Here is a tiny trained network, its code and every weight. The questions are about switching its units off for an input and a class, where a switched-off unit gives its printed mean instead of its output.

import numpy as np


def w(rows, s, z=0):
    codes = np.array(rows[::2]) - 128.0
    scale = np.full(codes.shape[1], s)
    scale[-1] = z or s
    return codes * scale


def f(y):
    return np.maximum(y, 0)


def log_softmax(a):
    a = a - a.max(-1, keepdims=True)
    return a - np.log(np.exp(a).sum(-1, keepdims=True))


def net(x, mask):
    res = np.array(x, float).reshape(1, 6) / 4 @ E
    y = f(res @ A[0][:, :-1].T + A[0][:, -1])
    res = res + np.where(mask, y, B[0][:, -1]) @ B[0][:, :-1]
    return log_softmax(res[-1] @ U[:, :-1].T + U[:, -1])


A, B = {}, {}
E = w([
[43,196,83,159,199,190,84,120,112],'x0',
[77,196,166,62,49,120,48,74,190],'x1',
[129,147,160,158,132,125,137,132,126],'x2',
[170,93,132,219,162,88,8,167,180],'x3',
[146,131,142,126,150,138,127,95,125],'x4',
[129,123,122,121,128,130,123,124,126],'x5',
],0.013)
A[0] = w([
[71,210,67,135,171,151,113,167,114,170],'N1',
[111,181,125,145,182,181,110,144,132,121],'N2',
[127,117,121,175,156,118,48,164,174,64],'N3',
[70,90,155,170,188,120,132,78,73,101],'N4',
[44,168,186,112,114,113,105,123,185,48],'N5',
[114,153,188,76,117,94,91,107,191,12],'N6',
[133,179,128,89,122,138,108,130,189,31],'N7',
[151,72,93,159,239,148,168,196,35,18],'N8',
[9,200,57,169,198,221,71,127,111,162],'N9',
[185,68,173,108,70,8,159,111,153,180],'N10',
[92,186,140,123,80,124,90,59,194,49],'N11',
[47,184,127,61,103,166,226,108,57,71],'N12',
[145,122,148,152,154,159,74,121,138,101],'N13',
[134,128,136,134,60,195,170,107,125,74],'N14',
[158,102,139,161,173,61,14,136,168,67],'N15',
[71,131,161,87,84,156,66,136,146,1],'N16',
[112,159,148,141,91,163,74,94,87,70],'N17',
[102,87,93,98,132,106,103,170,157,188],'N18',
],0.011,0.0023)
B[0] = w([
[191,134,183,91,137,120,141,149,140,200],'N1',
[172,174,127,115,121,78,170,134,131,180],'N2',
[44,145,170,165,160,79,77,119,44,197],'N3',
[104,127,110,83,132,123,132,174,160,169],'N4',
[136,86,117,136,192,186,144,170,134,190],'N5',
[126,103,75,115,186,214,178,138,120,187],'N6',
[139,76,104,135,171,169,151,151,121,166],'N7',
[75,13,101,130,109,219,135,226,162,252],'N8',
[235,212,210,2,67,97,171,80,189,254],'N9',
[216,209,170,7,64,55,190,114,202,227],'N10',
[107,47,93,137,94,218,106,230,155,204],'N11',
[48,170,134,219,206,73,49,69,25,244],'N12',
[88,139,150,140,95,108,137,106,109,164],'N13',
[104,144,128,118,95,101,90,58,65,167],'N14',
[61,140,128,210,179,103,95,11,85,216],'N15',
[109,102,84,131,170,157,160,157,137,182],'N16',
[142,98,130,161,71,166,151,115,145,163],'N17',
[110,162,154,145,131,111,123,109,99,154],'N18',
],0.0087,0.019)
U = w([
[215,146,146,52,105,85,171,157,196,254],'0',
[90,122,120,169,163,93,107,118,48,93],'1',
[137,42,68,123,134,241,170,246,168,23],'2',
],0.012,0.0027)

Each question gives the input, the list of numbers given to net, and the class t.
The units are the neurons (one row each of A and B). Each row of codes is followed by its name. A weight is (code - 128) times the scale printed after its matrix; where a second scale follows, it is the last column's (A, B and U).
mask holds one flag per neuron, in row order. A switched-off neuron (its flag False) gives its mean, the last column of its row in B, instead of its output. The means were averaged over made-up inputs and are rounded, as every weight is.
A unit's drop is (log p(t) with every unit on - log p(t) with that unit switched off) / (log p(t) with every unit on - log p(t) with every unit switched off).
The circuit of an input: a set's keep is (log p(t) with only the set's units on - log p(t) with every unit switched off) / (log p(t) with every unit on - log p(t) with every unit switched off). Starting from the 12 units with the biggest drops (on a tie, the unit counted first), units are removed one at a time, each time the one whose removal leaves the highest keep (on an exact tie, the one counted first), for as long as the keep stays at least 0.8.
circuit, biggest first: the units of the circuit, biggest drop first
k most important neurons: the k neurons with the biggest drops, biggest first
drop when u is switched off: that unit's drop, to one decimal
input [7,8,-4,7,7,6], class 2: 4 most important neurons -> (N11; N12; N10; N5)
input [0,-7,-1,7,5,0], class 1: circuit, biggest first -> (N15)
input [7,2,7,6,-6,-4], class 0: 2 most important neurons -> (N9; N12)
input [3,2,-5,-5,8,3], class 1: 2 most important neurons -> (N12; N10)
input [-5,-4,0,7,-6,-8], class 1: 2 most important neurons -> (N15; N9)
input [-1,3,4,4,-7,-7], class 1: 2 most important neurons -> (N8; N15)
input [8,-1,-1,8,4,-8], class 0: 4 most important neurons -> (N9; N12; N1; N2)
input [4,6,5,-2,-1,8], class 2: 2 most important neurons -> (N11; N10)
input [-5,-2,5,-7,-8,-3], class 1: 2 most important neurons -> (N12; N9)
input [3,5,-1,-4,-6,0], class 2: 3 most important neurons -> (N11; N15; N10)
input [4,7,-8,5,1,-3], class 2: 2 most important neurons -> (N11; N12)
input [-3,-4,1,-2,8,-3], class 2: 2 most important neurons -> (N9; N8)
input [3,4,-4,-3,8,-6], class 2: 2 most important neurons -> (N10; N11)
input [-4,1,8,-8,-3,2], class 1: circuit, biggest first -> (N12)
input [1,-5,4,6,-7,8], class 1: 2 most important neurons -> (N15; N3)
input [-3,6,-6,4,-1,3], class 2: 2 most important neurons -> (N12; N11)
input [-6,-7,4,-8,3,-2], class 1: 2 most important neurons -> (N12; N9)
input [8,-7,-3,3,0,7], class 0: drop when N9 is switched off -> 2.3
input [4,0,2,4,5,-5], class 0: drop when N1 is switched off -> 0.1
input [5,8,6,4,-7,-5], class 2: circuit, biggest first -> (N11)
input [3,-6,-8,7,0,-6], class 1: drop when N15 is switched off -> 2.7
input [3,-5,-6,-5,-2,-5], class 1: drop when N10 is switched off -> 0.2
